Below is a small trained network, with its code and all its weights. Each question gives an input and a target symbol and asks what happens when units are switched off, that is, made to give their printed mean instead of their output.

import numpy as np


def w(rows, s, z=0):
    codes = np.array(rows[::2]) - 128.0
    scale = np.full(codes.shape[1], s)
    scale[-1] = z or s
    return codes * scale


def norm(h):
    return h / np.sqrt((h * h).mean(-1, keepdims=True) + 1e-5)


def f(y):
    return y / 2 * (1 + np.tanh(0.7978845608 * (y + 0.044715 * y**3)))


def softmax(a):
    e = np.exp(a - a.max(-1, keepdims=True))
    return e / e.sum(-1, keepdims=True)


def log_softmax(a):
    a = a - a.max(-1, keepdims=True)
    return a - np.log(np.exp(a).sum(-1, keepdims=True))


def net(x, mask):
    ids = ['ΘΛΣΨΩβγδεζπφ'.index(c) for c in x.split()]
    T = len(ids)
    res = E[ids] + P[:T]
    r = norm(res)
    for j in range(3):
        rows = slice(2 * j, 2 * j + 2)
        q, k, v = (r @ M[0][rows].T for M in (Q, K, V))
        z = softmax(np.where(np.tri(T) > 0, q @ k.T / 2**0.5, -1e9)) @ v
        o = O[0][rows]
        res = res + np.where(mask[j], z, o[:, -1]) @ o[:, :-1]
    y = f(norm(res) @ A[0][:, :-1].T + A[0][:, -1])
    res = res + np.where(mask[3:7], y, B[0][:, -1]) @ B[0][:, :-1]
    return log_softmax(norm(res)[-1] @ U[:, :-1].T + U[:, -1])


Q, K, V, O, A, B = {}, {}, {}, {}, {}, {}
E = w([
[194,243,159,152],'Θ',
[130,98,158,116],'Λ',
[156,82,165,155],'Σ',
[250,161,30,160],'Ψ',
[133,86,163,135],'Ω',
[136,69,159,102],'β',
[140,59,156,128],'γ',
[141,64,193,116],'δ',
[123,84,133,132],'ε',
[147,125,15,171],'ζ',
[154,176,96,33],'π',
[152,111,194,120],'φ',
],0.022)
P = w([
[62,250,31,139],'0',
[241,68,162,120],'1',
[254,59,167,124],'2',
[245,92,144,120],'3',
[248,93,142,128],'4',
[249,88,148,129],'5',
[236,91,164,121],'6',
[249,71,154,123],'7',
[243,84,178,132],'8',
[242,71,171,137],'9',
[245,46,140,116],'10',
[225,90,140,146],'11',
[211,75,165,127],'12',
],0.0068)
Q[0] = w([
[145,210,83,8],'h1',
[184,49,213,64],'h1',
[82,212,70,132],'h2',
[76,112,149,142],'h2',
[38,99,62,246],'h3',
[107,141,98,80],'h3',
],0.016)
K[0] = w([
[171,106,101,63],'h1',
[20,143,122,131],'h1',
[249,129,123,139],'h2',
[112,181,135,149],'h2',
[96,104,32,196],'h3',
[117,149,122,82],'h3',
],0.019)
V[0] = w([
[73,220,95,70],'h1',
[99,183,153,250],'h1',
[179,81,12,144],'h2',
[232,197,139,70],'h2',
[166,142,69,79],'h3',
[117,145,156,41],'h3',
],0.019)
O[0] = w([
[156,78,130,217,122],'h1',
[86,74,223,134,42],'h1',
[250,124,160,79,208],'h2',
[127,78,61,36,3],'h2',
[77,173,143,155,91],'h3',
[171,156,121,186,159],'h3',
],0.018,0.0057)
A[0] = w([
[254,120,113,55,198],'n1',
[113,136,136,183,254],'n2',
[199,137,118,92,160],'n3',
[145,191,65,137,12],'n4',
],0.019,0.0044)
B[0] = w([
[11,184,49,37,252],'n1',
[170,143,71,48,161],'n2',
[125,172,70,101,196],'n3',
[165,201,75,176,161],'n4',
],0.012,0.019)
U = w([
[12,75,112,137,106],'Θ',
[150,44,149,102,207],'Λ',
[43,181,205,167,179],'Σ',
[213,98,152,27,99],'Ψ',
[83,126,215,52,155],'Ω',
[12,220,115,186,21],'β',
[209,151,169,144,254],'γ',
[113,125,94,217,199],'δ',
[135,253,195,87,36],'ε',
[50,128,130,37,98],'ζ',
[199,200,43,200,46],'π',
[168,74,58,114,183],'φ',
],0.017,0.0064)

Each question gives the input, a string of symbols that net reads in full, and the target symbol t.
The units are the heads (2 rows each of Q, K, V and O) and the neurons (one row each of A and B). Each row of codes is followed by its name. A weight is (code - 128) times the scale printed after its matrix; where a second scale follows, it is the last column's (O, A, B and U).
mask holds one flag per unit, heads first, then neurons. A switched-off unit (its flag False) gives its mean, the last column of its rows in O or B, instead of its output. The means were averaged over made-up inputs and are rounded, as every weight is.
A unit's drop is (log p(t) with every unit on - log p(t) with that unit switched off) / (log p(t) with every unit on - log p(t) with every unit switched off).
The circuit of an input: a set's keep is (log p(t) with only the set's units on - log p(t) with every unit switched off) / (log p(t) with every unit on - log p(t) with every unit switched off). Starting from all 7 units, units are removed one at a time, each time the one whose removal leaves the highest keep (on an exact tie, the one counted first), for as long as the keep stays at least 0.8.
circuit, biggest first: the units of the circuit, biggest drop first
most important unit: the unit with the biggest drop
which heads matter: for each layer, one digit per head in row order, 1 if its drop is at least 0.15 and else 0, layers parted by /
drop when u is switched off: that unit's drop, to one decimal
input γ Λ ζ π Ω, target ε: circuit, biggest first => [h1; h2]
input δ δ φ δ γ β Θ δ ε, target β: circuit, biggest first => [h2]
input π ζ π β Ω Ω Ψ π φ, target φ: circuit, biggest first => [h2; h1]
input Λ ζ γ φ φ, target δ: which heads matter => 110
input Σ β ζ π Ω ζ φ Ω, target Ω: which heads matter => 100
input Σ γ π φ ζ Σ ζ φ Λ, target Ω: which heads matter => 100
input ε ε φ δ Λ π ε ε φ Ψ β Ω, target γ: which heads matter => 010
input Σ Λ γ ε ζ Λ γ ζ ζ β Σ ε, target Ω: which heads matter => 100
input ζ δ φ φ, target Ψ: which heads matter => 110
input Θ Λ ε Ω ζ π γ ε δ β Θ δ γ, target Λ: which heads matter => 100
input ε ε Λ, target γ: which heads matter => 010
input φ γ β ε Ω ε ε φ, target Θ: which heads matter => 010
input Ω ε Σ Θ Θ Θ β Ψ β, target Σ: which heads matter => 010
input δ ε π Λ Λ γ, target β: most important unit => h2
input Θ Σ π Ω β γ Ω φ, target Λ: drop when h2 is switched off => 0.2
input β Θ ζ Ψ φ γ γ ε δ Ψ γ Λ, target π: drop when h1 is switched off => 0.6
input β Σ π Ψ ε Ψ ζ Ω γ γ γ ε Λ, target π: drop when h1 is switched off => 0.9
